Each row has a name. After each piece below comes the name of the row it's from, unless a question asks for something else. Each question is about the rows just above it.

X: [ 78  86 131 140 134  85]
Q: [ 86 131 140 134  79  86]
A: [134 140  78 131  86  86]
R: [ 85 140  86 134  79 131]
Put [ 86 134 140  78 131  86] back in order: which row is it?
A
[ 85 134 140 131  86  78] is which row reordered?
X
Which row holds these entries in another order? [134  79 131  85 140  86]
R
Put [131  86  85  79 134 140] back in order: which row is it?
R

S: [118 129  99 154 140 117 152 123 117 116 125 118 147 117 118 133 116 143
 118 135 130 132 116 122 110 121 132 125 125 146 121 133 104 130 126 143
 128 119 135 124 129 129 126 133 149 120 125 143 147 126 123 129 161 142
 111  96]
E: [132 124 105 142 122 148 139 141 128 132 124 138 141 150 114 141 108 126
 141 128 127 135 126 150 128 140 118 120 135 116 132 132 135 123 130 126
 117 113 141 129 132 132 129 102 168 125 143 121 122  97 127 131 117 139
 136 136]
P: [128 129 104 136 132 120 138 121 155 116 146 109 136 133 118 143 127 123
 142 118 114 114 138 105 129 115 129 138 124 130 107 114 122 152 151 127
 117 124 124 139 136 112 142 133 116 110 152 137 134 114 112 134 133 121
 116 131]
V: [ 99 133 119 143 117 147 126 121 118 133 140 123 111 116 129 104 135  96
 152 116 129 117 129 129 125 132 147 110 118 116 132 118 123 126 130 149
 161 125 135 143 132 121 122 120 125 130 124 117 126 128 142 125 118 146
 154 143]
U: [135 136 121 157 123 122 135 137 124 107 125 142 135 102 116 122 108 130
 138 109 122 110 117 145 131 137 131 108 119 140 127 145  95 141 130 107
 116 132 132 138 133 133 120 129 151 112 126 153 134 137 136 113 130 144
 123 127]
B: [128 136 120 115 120 142 130 142 129 137 132 109 105 136 137 131 103 110
 132 139 134 136 133 121 128 141 141 122 120 139 139 146 131 119 117 119
 141 129 125 110 140 161 148 125 151 155 117 147 134 134 112 142 130 121
 115 126]
Z: [134 130 114 132 134 142 132 139 126 121 103 131 142 135 115 136 115 133
 120 127 129 153 144 129 122 136 139 132 129 134 110 126 139 140 124 143
 115 131 143 143 145 150 120 114 131 149 137 152 151  93 132 121 130 150
 123 112]
[ 96  99 104 110 111 116 116 116 117 117 117 118 118 118 118 119 120 121
 121 122 123 123 124 125 125 125 125 126 126 126 128 129 129 129 129 130
 130 132 132 133 133 133 135 135 140 142 143 143 143 146 147 147 149 152
 154 161] is which row reordered?
S
Which row holds these entries in another order? [136 136 139 117 131 127  97 122 121 143 125 168 102 129 132 132 129 141
 113 117 126 130 123 135 132 132 116 135 120 118 140 128 150 126 135 127
 128 141 126 108 141 114 150 141 138 124 132 128 141 139 148 122 142 105
 124 132]
E
[143 154 146 118 125 142 128 126 117 124 130 125 120 122 121 132 143 135
 125 161 149 130 126 123 118 132 116 118 110 147 132 125 129 129 117 129
 116 152  96 135 104 129 116 111 123 140 133 118 121 126 147 117 143 119
 133  99] is which row reordered?
V

G: [136 140 128 122 124 133 126 107 132 130 127 122 126 127 126 128 146 131
 123 122 128 123 138 124 131 144 129 140 109 134 124 131 128 124 141 124
 121 129 117 117 127 118 120 133 126 140 123 132 138 117 125]
M: [117 112 148 133 153 100 136 178 127 101 134 153 117 141 135 133  87 131
 162 141 146 148  96 126 110  82 133 106 160 111 168 123 112 140  98 137
 137 139 130 133 142 135 152  99 129 130 130 128 114 126 122]
H: [133 123 127 121 133 134 105 132 128 113 129 129 134 149 129 128 130 141
 134 130 122 135 125 127 126 132 132 142 120 125 114 132 127 111 124 133
 119 133 124 133 124 131 132 126 134 134 131 132 126 135 134]
Y: [141 135 116 135 104 135 137 114 133 150 131 116 129 110 116 114 138 114
 109 126 123 119 125 127 131 157 116 129 122 127 118 130 130 131 144 140
 137 116 126 108 120 127 125 142 119 133 118 134 141 130 141]
T: [127 144 127 124 134 127 141 128 107 126 133 132 140 136 124 131 109 128
 120 126 131 137 138 128 122 123 140 140 123 128 122 133 124 124 132 130
 131 129 146 117 129 121 124 126 125 118 127 123 117 117 122]
D: [131 127 124 132 128 136 120 127 127 126 129 123 120 126 122 131 126 122
 126 129 127 125 125 130 133 125 129 128 130 121 130 128 124 134 128 123
 130 121 127 120 119 125 128 139 123 127 126 129 133 130 124]
J: [132 130 135 119 149 131 121 136 130 115 127 134 126 129 132 141 133 135
 143 136 127 131 121 128 138 108 130 130 130 130 138 118 120 134 123 116
 131 137 125 127 126 125 131 128 135 131 130 132 136 126 121]
K: [127 128 113 140 107 121 144 118 117 153 127 110 128 111 104 109 125 100
  93 121 125 131  98 115 109 167 128 124 135 120 126 126 138 144 134 146
 150  95 145 131 122 145 135 136 117 126 114 126 129 141 159]
C: [118 128 122 135 110 130 138 122 120 148 134 114 131 117 115 117 128 106
 107 124 132 122 111 123 128 158 126 126 129 123 126 127 137 142 130 138
 135 107 143 126 117 136 128 128 117 117 113 129 127 135 142]
F: [136 127 144 117 126 133 129 128 132 128 122 138 127 140 124 120 129 146
 117 138 130 127 109 140 127 131 134 141 131 124 128 140 123 133 131 124
 107 132 118 122 117 124 128 125 126 126 123 122 121 124 123]
Which row holds these entries in another order? [128 127 122 133 125 121 130 129 125 119 127 120 124 124 127 128 136 123
 128 128 123 126 129 130 127 127 123 121 130 139 125 131 129 126 122 133
 134 132 126 126 124 125 127 120 129 120 131 130 130 126 128]
D
[122 117 117 123 127 118 125 126 124 121 129 117 146 129 131 130 132 124
 124 133 122 128 123 140 140 123 122 128 138 137 131 126 120 128 109 131
 124 136 140 132 133 126 107 128 141 127 134 124 127 144 127] is which row reordered?
T
[119 120 120 120 121 121 122 122 123 123 123 124 124 124 125 125 125 125
 126 126 126 126 126 127 127 127 127 127 127 128 128 128 128 128 129 129
 129 129 130 130 130 130 130 131 131 132 133 133 134 136 139] is which row reordered?
D
Put [134 136 140 131 128 124 133 118 127 138 107 129 128 122 144 124 123 131
 125 123 124 122 126 127 126 141 123 117 117 121 140 138 120 124 124 130
 128 146 122 128 117 129 109 132 127 126 133 131 126 140 132] back in order: which row is it?
G
[107 109 117 117 117 118 120 121 122 122 122 123 123 123 124 124 124 124
 124 125 126 126 126 127 127 127 127 128 128 128 128 129 129 130 131 131
 131 132 132 133 133 134 136 138 138 140 140 140 141 144 146] is which row reordered?
F

nupid: [139 120 116 130 118 123 128 126 143 137 138 126 131 124 116 119 129 125
 114 128 130]
keveb: [128 117 124 131 144 138 120 131 118 126 152 123 123 111 136 170 124 143
 118 104 131]
giv: [137 101 140 141 153 147 137 136 122 141 136 139 142 139 113 136 130 147
 135 134 126]
Fazaf: [130 105 147 133 134 125 168 133 110 125 132 150 134 152 144 128 129 119
 117 123 130]
tefam: [133 105 130 135 152 144 125 134 119 133 150 132 129 117 128 168 125 147
 123 110 130]
Lep: [140 123 116 133 117 121 127 125 141 134 140 127 133 127 114 120 124 125
 115 130 129]
patud: [132 139 140 133 129 130 121 129 136 131 132 120 146 122 133 134 125 113
 122 124 120]
Zunob: [138 115 139 124 122 135 140 128 127 134 138 131 129 141 133 118 128 140
 131 124 128]
det: [131 113 127 132 147 141 121 133 119 129 152 127 125 113 133 170 124 145
 121 105 130]
Sor: [138 136 128 139 118 121 122 126 132 127 137 126 145 131 120 129 116 118
 123 129 120]
Kipim: [120 139 129 119 128 114 130 131 126 125 118 116 124 123 137 128 116 143
 137 126 130]
[130 128 114 125 129 119 116 124 131 126 138 137 143 126 128 123 118 130
 116 120 139] is which row reordered?
nupid
Put [130 135 152 144 125 134 119 133 150 132 129 117 128 168 125 147 123 110
 130 133 105] back in order: which row is it?
tefam

Musi: [105 123 105 126]
tubo: [133 139 134 141]
nane: [133 139 118 128]
Vuned: [108 139 135 135]
Mib: [ 80 138 151 125]
peb: [147 151 112 127]
Sef: [141 138 134 133]
pefi: [134 141 133 137]
fet: [140 133 134 137]
dok: [135 145  83 128]
[141 134 139 133] is which row reordered?
tubo
Which row holds these entries in another order? [127 147 151 112]
peb
Put [133 141 138 134] back in order: which row is it?
Sef
Which row holds these entries in another order? [133 134 137 141]
pefi

Nozu: [164 110 115 102 137 106 107 113]
migof: [164 110 115 158 137 106 107 113]
kipin: [143  91  99  97 173 137 136 147]
sime: [122 152 124 102 120 137 104  89]
Kodi: [135 134 103 128 145 149 117 109]
dinet: [103 146 149 109 135 117 134 128]
Which row holds these entries in another order? [128 134 117 135 109 149 146 103]
dinet
Put [ 89 102 104 120 122 124 137 152] back in order: which row is it?
sime

bod: [142 158 102  87]
kiz: [133 134 130 119]
Fidil: [ 87 141 158  86]
sud: [130 133 119 133]
maz: [142  87 158 103]
Put [ 87 103 142 158] back in order: which row is it?
maz
Put [134 119 133 130] back in order: which row is it?
kiz
[ 86 158  87 141] is which row reordered?
Fidil
Which row holds these entries in another order? [119 133 130 133]
sud
Put [119 130 133 133] back in order: which row is it?
sud

miro: [121 139 127 112 125 121 142 137 127 134 122 141 120 139 150 133 120 151
 150 115 122 106 121 126 120 117 137 146 146 141 126 109 122 127 134 139
 136 140 125 129 134 122 123 128 127 126 136 128 119 131 135 134 137 131
 126 135 116 138 120 153 143 122 104]
nuni: [112 121 134 133 123 120 134 137 143 127 128 128 126 122 122 136 109 120
 134 116 119 127 150 137 127 127 126 141 121 142 139 115 127 122 151 150
 120 104 125 126 137 140 141 146 153 122 135 106 134 135 125 136 146 131
 121 117 131 129 139 138 139 122 120]
libo: [131 106 137 123 134 126 135 139 146 128 122 127 131 134 143 136 126 120
 121 140 119 135 127 109 136 126 133 129 150 122 120 138 139 112 139 142
 137 126 122 125 134 127 122 127 122 153 115 121 151 141 116 120 126 120
 150 121 141 134 146 137 117 104 128]
vil: [120 141 134 129 120 131 141 128 137 122 126 119 120 126 116 115 121 128
 121 134 136 122 106 146 136 126 117 135 134 123 137 126 139 121 139 120
 127 142 139 112 133 122 150 135 104 143 125 122 127 139 122 150 131 127
 138 146 134 125 127 137 109 151 153]
Put [121 117 131 129 139 138 139 122 120 112 121 134 133 123 120 134 137 143
 127 128 128 126 122 122 136 109 120 134 116 119 127 150 137 127 127 126
 141 121 142 139 115 127 122 151 150 120 104 125 126 137 140 141 146 153
 122 135 106 134 135 125 136 146 131] back in order: which row is it?
nuni
Which row holds these entries in another order? [104 122 143 153 120 138 116 135 126 131 137 134 135 131 119 128 136 126
 127 128 123 122 134 129 125 140 136 139 134 127 122 109 126 141 146 146
 137 117 120 126 121 106 122 115 150 151 120 133 150 139 120 141 122 134
 127 137 142 121 125 112 127 139 121]
miro
Which row holds these entries in another order? [121 121 127 137 140 128 138 120 137 131 139 142 125 135 120 139 131 127
 126 122 104 135 126 137 122 112 136 123 134 126 115 146 116 134 150 139
 126 129 119 121 127 117 141 122 146 109 122 136 122 134 143 106 151 127
 133 141 128 134 125 153 120 150 120]
miro
Put [139 142 122 120 139 128 123 153 134 140 133 150 126 119 135 137 121 131
 141 120 139 122 134 146 104 109 134 129 128 115 135 121 137 122 117 126
 106 134 143 122 137 125 131 121 125 138 127 122 127 120 151 136 141 120
 146 150 126 112 127 136 126 116 127] back in order: which row is it?
miro
Which row holds these entries in another order? [112 134 134 126 127 120 141 126 141 137 137 109 146 126 120 139 127 122
 120 143 126 142 136 125 134 131 125 137 131 138 127 136 122 117 120 106
 119 122 139 140 153 151 129 128 133 139 122 135 150 121 150 128 122 134
 104 146 127 116 121 123 135 115 121]
miro
[104 106 109 112 115 116 117 119 120 120 120 120 121 121 121 122 122 122
 122 122 123 125 125 126 126 126 126 127 127 127 127 128 128 129 131 131
 133 134 134 134 134 135 135 136 136 137 137 137 138 139 139 139 140 141
 141 142 143 146 146 150 150 151 153] is which row reordered?
miro

munam: [126 103 119 127 129 123 128 120 122 114 128 143 145 157 144 136 114 140
 128 122 147 137 169 143 154 143 123 130 120 141 109 133 127 137 128 113
 145 117 131 128 130 128 128 145 122 154 127 141 117 117 130 139 112 144
 150 127 127 141 126]
zakib: [126 131 106 128 126 130 145 125 158 134 128 139 137 111 142 126 138 127
 123 159 122 131 135 140 126 139 117 137 115 125 126 145 146 119 116 112
 128 133 143 149 128 126 139 137 120 146 150 140 143 144 116 131 111 128
 130 117 142 155 160]
lofad: [120  98 114 111 132 141 122 128 112 128 128 150 139 128 137 150 111 129
 110 126 144 113 128 119 156 138 138 124 114 154 128 134 116 130 138 102
 130 103 109 127 128 135 134 147 120 128 112 144 111  99 125 152 111 145
 146 119 119 113 143]
Relol: [125 106 131 138 126 123 130 131 126 125 137 137 145 159 140 140 128 146
 117 126 149 139 160 158 146 137 116 131 120 142 117 133 127 144 139 128
 143 115 139 119 130 122 126 150 116 142 128 142 111 126 145 135 112 128
 155 126 134 128 111]
rol: [124 130 152 146 122 135 132 153 133 141 128 121 132 135 120 140 136 140
 129 140 136 128 123 156 119 115 128 133 124 128 141 129 129 148 138 115
 121 120 141 115 129 128 125 142 110 110 128 134 108 139 162 126 128 126
 142 128 144 149  99]
Which row holds these entries in another order? [ 99 149 144 128 142 126 128 126 162 139 108 134 128 110 110 142 125 128
 129 115 141 120 121 115 138 148 129 129 141 128 124 133 128 115 119 156
 123 128 136 140 129 140 136 140 120 135 132 121 128 141 133 153 132 135
 122 146 152 130 124]
rol
[106 111 111 112 115 116 116 117 117 119 120 122 123 125 125 126 126 126
 126 126 126 127 128 128 128 128 128 130 130 131 131 131 133 134 135 137
 137 137 138 139 139 139 140 140 142 142 142 143 144 145 145 146 146 149
 150 155 158 159 160] is which row reordered?
Relol

bapa: [119 120 122 156 146 117 145 126 128 124 136 111 139 137 120 144 132  94
 144 114 123 153 128 122 112 123 142 152 122 116 153 130 120 107 123 114
 136 134 146 122 115 139  94 103 144 123 137 121 122 138 120 124 140]
dese: [143 117 127 141 140 133 119 127 148 124 157 115 139 148 140  93 125 123
 143 113 148 150 139 138 126 132 110 141 146 122 136 116 127 111 136 125
 128  76 130 107 130  89 128 107 127 147 130 118 135 123 140 149 139]
Kof: [143 149 110 136 126 125 117 123 113 141 135 111 134 128 127 107 132 150
  89 128 141 140 118 140 123 139 122 148 140 157  76 125 124 116 146 147
 139 107 130 127 130 138 136 148 143 127  93 127 115 130 139 148 119]
Gabef: [100 134 124 108 126 122 133 143 118 125 108 136 108 113 131 165 134 145
 118 143 123 112 120 133 140 119 133 118 125 139 114 117 135 151 115 126
 119 153 129 135 130 111 131 147 122 120 109 131 129 114 131 118 125]
Which row holds these entries in another order? [143 124 128 127 135 150 138  76 143 118 148 149 136 132 130 113 123 107
 126 141 147 139 117 133 127  93 127 139 139 130 140 125 148 140  89 140
 146 115 125 148 127 119 116 130 157 123 128 141 107 110 122 136 111]
dese
Which row holds these entries in another order? [135 125 134 125 118  93 130 119 127 149  76 130 110 128 139 111 117 147
 107 123 146 139 148 140 115 124 127 143 148 113 132 136 107 127 123 138
 140 150 116 130 126 128 136 141 157 122 143 141 127 139 148  89 140]
Kof

difa: [130 139 122 115 134 118]
vub: [139 137 147 118 128 133]
vugi: [118 130 122 139 134 114]
Bal: [139 147 118 133 128 136]
Put [134 122 115 130 118 139] back in order: which row is it?
difa
[136 139 147 118 133 128] is which row reordered?
Bal

fibe: [130 134 133 123 126 133 132 127 124 128 124 136 147 131]
Das: [130 134 133 123 126 133 132 127 124 125 124 136 147 131]
badar: [127 134 124 133 147 129 132 123 133 128 124 136 126 131]
lav: [127  77 115  98 128 131 140 137 126 124 131 127 129 120]
[123 124 124 125 126 127 130 131 132 133 133 134 136 147] is which row reordered?
Das
Put [124 127 147 134 133 123 130 136 133 132 126 131 128 124] back in order: which row is it?
fibe
[131 147 136 124 128 124 127 132 133 126 123 133 134 130] is which row reordered?
fibe
Which row holds these entries in another order? [120 129 127 131 124 126 137 140 131 128  98 115  77 127]
lav
Which row holds these entries in another order? [131 126 136 124 128 133 123 132 129 147 133 124 134 127]
badar
Put [124 136 147 131 130 134 133 123 126 133 132 127 124 128] back in order: which row is it?
fibe

tavas: [135 142 149 101 127 118 138 120]
Gem: [124 131 108  97 146 122 130 105]
Noni: [121 138 101 142 149 135 127 118]
tes: [132 134 116 143 124 136 130 139]
fubas: [125 136 124 109 145 137 136 141]
kiko: [124 125 136 145 141 136 136 109]
pudi: [126 136  93 161 126 139 131 120]
sofaf: [110 121 130 113 132 123 109 109]
Bik: [127 115 110 122 118 128 113 136]
neb: [124 143 134 132 130 140 116 136]
vipu: [103 136 117 149 111 128  85 170]
[137 125 136 109 141 136 124 145] is which row reordered?
fubas
[139 130 136 124 143 116 134 132] is which row reordered?
tes
Which row holds these entries in another order? [ 97 105 108 122 124 130 131 146]
Gem
[136 141 136 136 109 125 145 124] is which row reordered?
kiko
Which row holds these entries in another order? [121 118 142 149 127 138 135 101]
Noni
[ 93 120 126 126 131 136 139 161] is which row reordered?
pudi
Put [116 124 130 132 134 136 139 143] back in order: which row is it?
tes

sinef: [139 154 123 141 135 130 137 129 127 130 127 136 127 130 135 109 128 126
 133 125 132 126 126 128 125 125 144 130 124 136 128 137 128 130 132 136]
gad: [124 125 116 135 147 131 149 123 123 147 126 128 122 125 138 127 130 127
 109 125 130 128 143 123 129 133 127 131 128 137 128 118 146 128 130 142]
dima: [126 126 138 131 129 127 100 118 133 109 137 124 134 117 128 125 127 144
 134 129 122 126 127 135 143 121 127 154 136 108 128 143 128 129 119 112]
nali: [126 124 132 142 143 149 139 122 126 141 124 125 123 127 141 126  91 125
 115 127 135 129 138 129 129 128 128 137 122 114 127 125 135 128 130 138]
vebe: [124 127 131 122 124 119 141 142 127 135 138 128 129 142 119 127 171 126
 153 125 129 113 129 131 123 139 126 101 126 153 125 130 128 129 132 135]
Gan: [132 135 127 124 133 128 136 126 136 130 126 130 126 137 127 128 130 136
 132 137 154 123 139 128 144 125 109 130 128 125 127 125 141 129 130 136]
ribaf: [124 127 125 133 144 125 136 126 128 135 135 127 130 130 125 127 154 136
 136 126 137 109 139 127 129 130 126 130 130 137 128 128 141 132 123 132]
Nokis: [126 126 138 131 145 127 100 118 133 147 137 124 134 117 128 125 127 144
 134 129 122 126 127 135 143 121 127 154 136 108 128 143 128 129 119 112]
kidu: [126 124 120 133 125 123 121 127 127 123 132 127 126 123 135 126 117 135
 113 128 121 137 129 134 137 128 130 148 132 126 128 135 132 126 131 122]
penu: [125 123 132 129 127 144 148 133 123 144 122 135 120 134 142 128 105 119
 118 126 128 142 129 129 125 132 134 131 123 133 126 117 128 125 133 141]
sofab: [127 126 148 140 123 142 104 123 133 117 136 116 132 121 131 124 112 131
 148 129 124 123 127 137 140 125 124 141 130 100 126 147 124 129 123 121]
[109 123 124 125 125 125 126 126 126 127 127 127 127 128 128 128 129 130
 130 130 130 130 132 132 133 135 135 136 136 136 137 137 139 141 144 154] is which row reordered?
ribaf
Which row holds these entries in another order? [130 154 136 137 130 141 128 133 135 126 130 130 127 125 125 128 139 144
 132 126 123 124 130 137 109 132 126 136 128 128 127 129 135 125 136 127]
sinef
Put [121 128 126 124 133 123 127 126 131 126 113 137 128 135 130 126 123 132
 126 134 132 117 125 129 122 127 128 148 123 121 132 135 137 120 135 127] back in order: which row is it?
kidu
[154 137 130 130 124 139 130 128 135 128 125 132 129 125 141 144 126 126
 126 128 130 133 136 136 130 125 127 136 135 127 109 123 137 127 128 132] is which row reordered?
sinef
Which row holds these entries in another order? [130 137 129 127 130 127 136 127 130 135 109 128 126 133 125 132 126 126
 128 125 125 144 130 124 136 128 137 128 130 132 136 139 154 123 141 135]
sinef
Put [126 144 131 122 126 109 143 137 135 117 133 112 100 134 121 118 127 134
 129 129 128 108 119 127 143 127 129 126 125 154 127 128 128 138 124 136] back in order: which row is it?
dima

Dum: [110 182 126 150  94 100 136  89]
sezup: [135 104 127 134 132 150 156 137]
limu: [108 106  81 181 110 120 138 106]
pobif: [103 172 113 161  95  98  95 157]
lave: [103 172 113 161  95  98 134 123]
zuv: [161 172 123  98 113  95 103 135]
Put [157 103 172 113 161  95  98  95] back in order: which row is it?
pobif
Put [ 98 134 123 103 172 113 161  95] back in order: which row is it?
lave
[150  94 110 136 100 182  89 126] is which row reordered?
Dum
[ 89  94 100 110 126 136 150 182] is which row reordered?
Dum

Sil: [121 162 153  99 128 108 152 144 104  93 143 146 119 104 159 140]
tonul: [107 114  98 123 128 122 165 102 169  94 135 121 130 162 118 111]
bilop: [107 114  98 123 128 122 165 102 169 124 134 126 140 109  89 129]
geb: [144 119 121 159 146  99 162 140 104 152 108 154 104 128  93 143]
Gug: [111 139 105 124 126 107 141 121 141 136 113 139 125 128  97 153]
Which row holds these entries in another order? [162 123 169 122 121 114  94 107 111 165  98 128 118 102 135 130]
tonul
[153  97 128 125 139 113 136 141 121 141 107 126 124 105 139 111] is which row reordered?
Gug
Put [ 93  99 104 104 108 119 121 128 140 143 144 146 152 154 159 162] back in order: which row is it?
geb
Put [140 159 104 119 146 143  93 104 144 152 108 128  99 153 162 121] back in order: which row is it?
Sil

